Here is a tiny trained network, its code and every weight. The questions are about switching its units off for an input and a target symbol, where a switched-off unit gives its printed mean instead of its output.

import numpy as np


def w(rows, s, z=0):
    codes = np.array(rows[::2]) - 128.0
    scale = np.full(codes.shape[1], s)
    scale[-1] = z or s
    return codes * scale


def f(y):
    return np.maximum(y, 0)


def softmax(a):
    e = np.exp(a - a.max(-1, keepdims=True))
    return e / e.sum(-1, keepdims=True)


def log_softmax(a):
    a = a - a.max(-1, keepdims=True)
    return a - np.log(np.exp(a).sum(-1, keepdims=True))


def net(x, mask):
    ids = ['ΛΞΠαβγδζθμστφω'.index(c) for c in x.split()]
    T = len(ids)
    res = E[ids] + P[:T]
    u = 0
    for l in range(3):
        r = res
        for j in range(3):
            rows = slice(2 * j, 2 * j + 2)
            q, k, v = (r @ M[l][rows].T for M in (Q, K, V))
            z = softmax(np.where(np.tri(T) > 0, q @ k.T / 2**0.5, -1e9)) @ v
            o = O[l][rows]
            res = res + np.where(mask[u + j], z, o[:, -1]) @ o[:, :-1]
        u += 3
        y = f(res @ A[l][:, :-1].T + A[l][:, -1])
        res = res + np.where(mask[u : u + 4], y, B[l][:, -1]) @ B[l][:, :-1]
        u += 4
    return log_softmax(res[-1] @ U[:, :-1].T + U[:, -1])


Q, K, V, O, A, B = {}, {}, {}, {}, {}, {}
E = w([
[214,197,175],'Λ',
[21,194,58],'Ξ',
[62,62,73],'Π',
[72,226,99],'α',
[130,82,118],'β',
[68,220,97],'γ',
[87,72,105],'δ',
[131,83,121],'ζ',
[122,250,136],'θ',
[155,90,111],'μ',
[190,99,131],'σ',
[236,108,174],'τ',
[169,93,163],'φ',
[182,98,125],'ω',
],0.017)
P = w([
[81,116,236],'0',
[123,115,180],'1',
[129,174,1],'2',
[119,109,182],'3',
[135,159,6],'4',
[127,106,189],'5',
[134,156,9],'6',
[130,106,193],'7',
[134,153,11],'8',
[131,107,195],'9',
[128,154,13],'10',
[132,106,196],'11',
],0.012)
Q[0] = w([
[150,90,126],'L0H1',
[185,82,99],'L0H1',
[119,153,161],'L0H2',
[184,90,201],'L0H2',
[60,223,79],'L0H3',
[128,6,178],'L0H3',
],0.012)
K[0] = w([
[128,130,32],'L0H1',
[161,150,100],'L0H1',
[94,166,140],'L0H2',
[138,112,77],'L0H2',
[88,102,74],'L0H3',
[183,255,235],'L0H3',
],0.0097)
V[0] = w([
[181,118,69],'L0H1',
[127,155,79],'L0H1',
[191,152,118],'L0H2',
[230,156,253],'L0H2',
[71,123,31],'L0H3',
[74,218,72],'L0H3',
],0.0066)
O[0] = w([
[124,219,115,93],'L0H1',
[3,176,71,127],'L0H1',
[149,98,24,159],'L0H2',
[184,139,92,255],'L0H2',
[47,136,170,162],'L0H3',
[189,129,94,219],'L0H3',
],0.0047,0.0027)
A[0] = w([
[123,203,65,225],'L0N1',
[41,163,126,108],'L0N2',
[84,146,223,96],'L0N3',
[116,11,150,255],'L0N4',
],0.013,0.0076)
B[0] = w([
[43,186,168,250],'L0N1',
[97,111,180,165],'L0N2',
[1,40,114,159],'L0N3',
[193,20,128,191],'L0N4',
],0.0086,0.013)
Q[1] = w([
[156,146,34],'L1H1',
[53,114,94],'L1H1',
[99,94,255],'L1H2',
[128,117,137],'L1H2',
[114,48,146],'L1H3',
[179,86,14],'L1H3',
],0.0085)
K[1] = w([
[141,111,109],'L1H1',
[133,115,148],'L1H1',
[80,83,63],'L1H2',
[95,92,106],'L1H2',
[155,92,178],'L1H3',
[107,98,3],'L1H3',
],0.0071)
V[1] = w([
[239,135,151],'L1H1',
[161,115,62],'L1H1',
[81,107,114],'L1H2',
[129,117,1],'L1H2',
[59,97,35],'L1H3',
[229,117,97],'L1H3',
],0.0078)
O[1] = w([
[86,91,183,39],'L1H1',
[79,129,81,40],'L1H1',
[123,116,141,180],'L1H2',
[254,211,90,37],'L1H2',
[189,100,16,117],'L1H3',
[208,84,68,3],'L1H3',
],0.006,0.0065)
A[1] = w([
[101,150,183,148],'L1N1',
[145,82,254,254],'L1N2',
[92,160,244,133],'L1N3',
[41,183,206,143],'L1N4',
],0.0086,0.0065)
B[1] = w([
[160,100,7,183],'L1N1',
[151,1,77,205],'L1N2',
[128,105,48,215],'L1N3',
[153,122,79,255],'L1N4',
],0.0099,0.022)
Q[2] = w([
[132,40,116],'L2H1',
[254,120,83],'L2H1',
[203,236,119],'L2H2',
[142,33,102],'L2H2',
[121,40,161],'L2H3',
[80,58,208],'L2H3',
],0.0082)
K[2] = w([
[79,93,140],'L2H1',
[160,92,65],'L2H1',
[168,171,110],'L2H2',
[112,97,86],'L2H2',
[147,254,154],'L2H3',
[187,244,183],'L2H3',
],0.009)
V[2] = w([
[6,86,99],'L2H1',
[14,178,215],'L2H1',
[195,167,139],'L2H2',
[169,197,110],'L2H2',
[95,86,124],'L2H3',
[107,150,147],'L2H3',
],0.013)
O[2] = w([
[106,6,209,201],'L2H1',
[24,30,87,2],'L2H1',
[196,255,131,73],'L2H2',
[198,145,41,61],'L2H2',
[156,202,123,176],'L2H3',
[144,43,95,90],'L2H3',
],0.006,0.068)
A[2] = w([
[124,193,104,51],'L2N1',
[40,168,66,1],'L2N2',
[200,56,91,152],'L2N3',
[254,10,115,142],'L2N4',
],0.009,0.0053)
B[2] = w([
[96,47,106,155],'L2N1',
[3,2,209,142],'L2N2',
[66,168,33,185],'L2N3',
[107,194,102,255],'L2N4',
],0.0087,0.039)
U = w([
[205,163,76,88],'Λ',
[63,99,99,11],'Ξ',
[135,21,125,49],'Π',
[74,127,72,173],'α',
[110,101,159,243],'β',
[73,126,83,101],'γ',
[126,46,145,126],'δ',
[112,102,161,208],'ζ',
[126,153,11,129],'θ',
[84,154,144,242],'μ',
[94,191,148,204],'σ',
[173,174,188,1],'τ',
[152,108,216,112],'φ',
[88,185,147,190],'ω',
],0.011,0.0071)

Each question gives the input, a string of symbols that net reads in full, and the target symbol t.
The units are the heads (2 rows each of Q, K, V and O) and the neurons (one row each of A and B). Each row of codes is followed by its name. A weight is (code - 128) times the scale printed after its matrix; where a second scale follows, it is the last column's (O, A, B and U).
mask holds one flag per unit, layer by layer, with each layer's heads first. A switched-off unit (its flag False) gives its mean, the last column of its rows in O or B, instead of its output. The means were averaged over made-up inputs and are rounded, as every weight is.
A unit's drop is (log p(t) with every unit on - log p(t) with that unit switched off) / (log p(t) with every unit on - log p(t) with every unit switched off).
The circuit of an input: a set's keep is (log p(t) with only the set's units on - log p(t) with every unit switched off) / (log p(t) with every unit on - log p(t) with every unit switched off). Starting from the 12 units with the biggest drops (on a tie, the unit counted first), units are removed one at a time, each time the one whose removal leaves the highest keep (on an exact tie, the one counted first), for as long as the keep stays at least 0.8.
units of the circuit, in order: the units of the circuit, biggest drop first
unit that matters most: the unit with the biggest drop
k most important neurons: the k neurons with the biggest drops, biggest first
top k neurons in layer l: the k neurons of layer l with the biggest drops, biggest first
heads that matter: for each layer, one digit per head in row order, 1 if its drop is at least 0.15 and else 0, layers parted by /
input φ Λ σ ω ζ τ Π ω β Λ, target φ: unit that matters most	L2H2
input Ξ θ θ Λ Ξ, target Ξ: units of the circuit, in order	L2H1, L0N1
input θ δ τ Ξ, target θ: 4 most important neurons	L1N4, L1N1, L1N3, L0N2
input δ Λ μ τ, target δ: units of the circuit, in order	L0N3, L2H1
input θ τ φ δ, target θ: 4 most important neurons	L0N4, L2N3, L2N4, L1N3
input δ ω Π β θ σ θ Λ, target δ: units of the circuit, in order	L0N3, L0H2, L2H1
input Π θ Λ θ, target Π: units of the circuit, in order	L0H2, L0N3, L2H1
input Λ φ Λ α μ μ, target Λ: units of the circuit, in order	L0N1, L2H1, L0N4
input θ θ θ Ξ Ξ θ α θ, target θ: units of the circuit, in order	L1N1, L2H2, L1N3
input α Λ Ξ Λ, target α: 2 most important neurons	L2N4, L2N3
input Λ τ μ α φ β Π Λ, target Λ: heads that matter	010 / 010 / 100
input σ Λ θ, target θ: units of the circuit, in order	L1N4, L2H2, L1N1, L0N1
input ω τ Λ σ α μ Λ ζ β θ τ, target τ: heads that matter	000 / 100 / 000
input Π Λ θ Λ Λ α β γ β ζ, target Π: top 2 neurons in layer 0	L0N3, L0N2
input θ Λ ζ τ Ξ ζ, target θ: unit that matters most	L0N4
input θ θ ζ Λ Ξ α, target θ: units of the circuit, in order	L2H2, L1N1, L1N3
input τ σ θ α μ φ Λ θ, target τ: heads that matter	100 / 100 / 110
input θ φ Λ φ θ σ, target θ: heads that matter	001 / 011 / 011
input Π φ Π σ γ Ξ τ Ξ τ Ξ Π, target Π: 2 most important neurons	L0N4, L2N4
input φ θ β θ δ φ δ Λ Λ α σ σ, target φ: 2 most important neurons	L1N2, L1N4
input τ γ σ α σ σ τ θ μ δ, target τ: top 2 neurons in layer 0	L0N1, L0N4
input φ φ Λ φ Ξ φ Π Λ τ θ, target φ: heads that matter	100 / 100 / 110
input ζ θ α θ φ θ Λ α θ θ δ, target δ: 3 most important neurons	L2N4, L1N1, L1N4
input δ θ φ θ α σ α τ, target δ: heads that matter	110 / 010 / 111
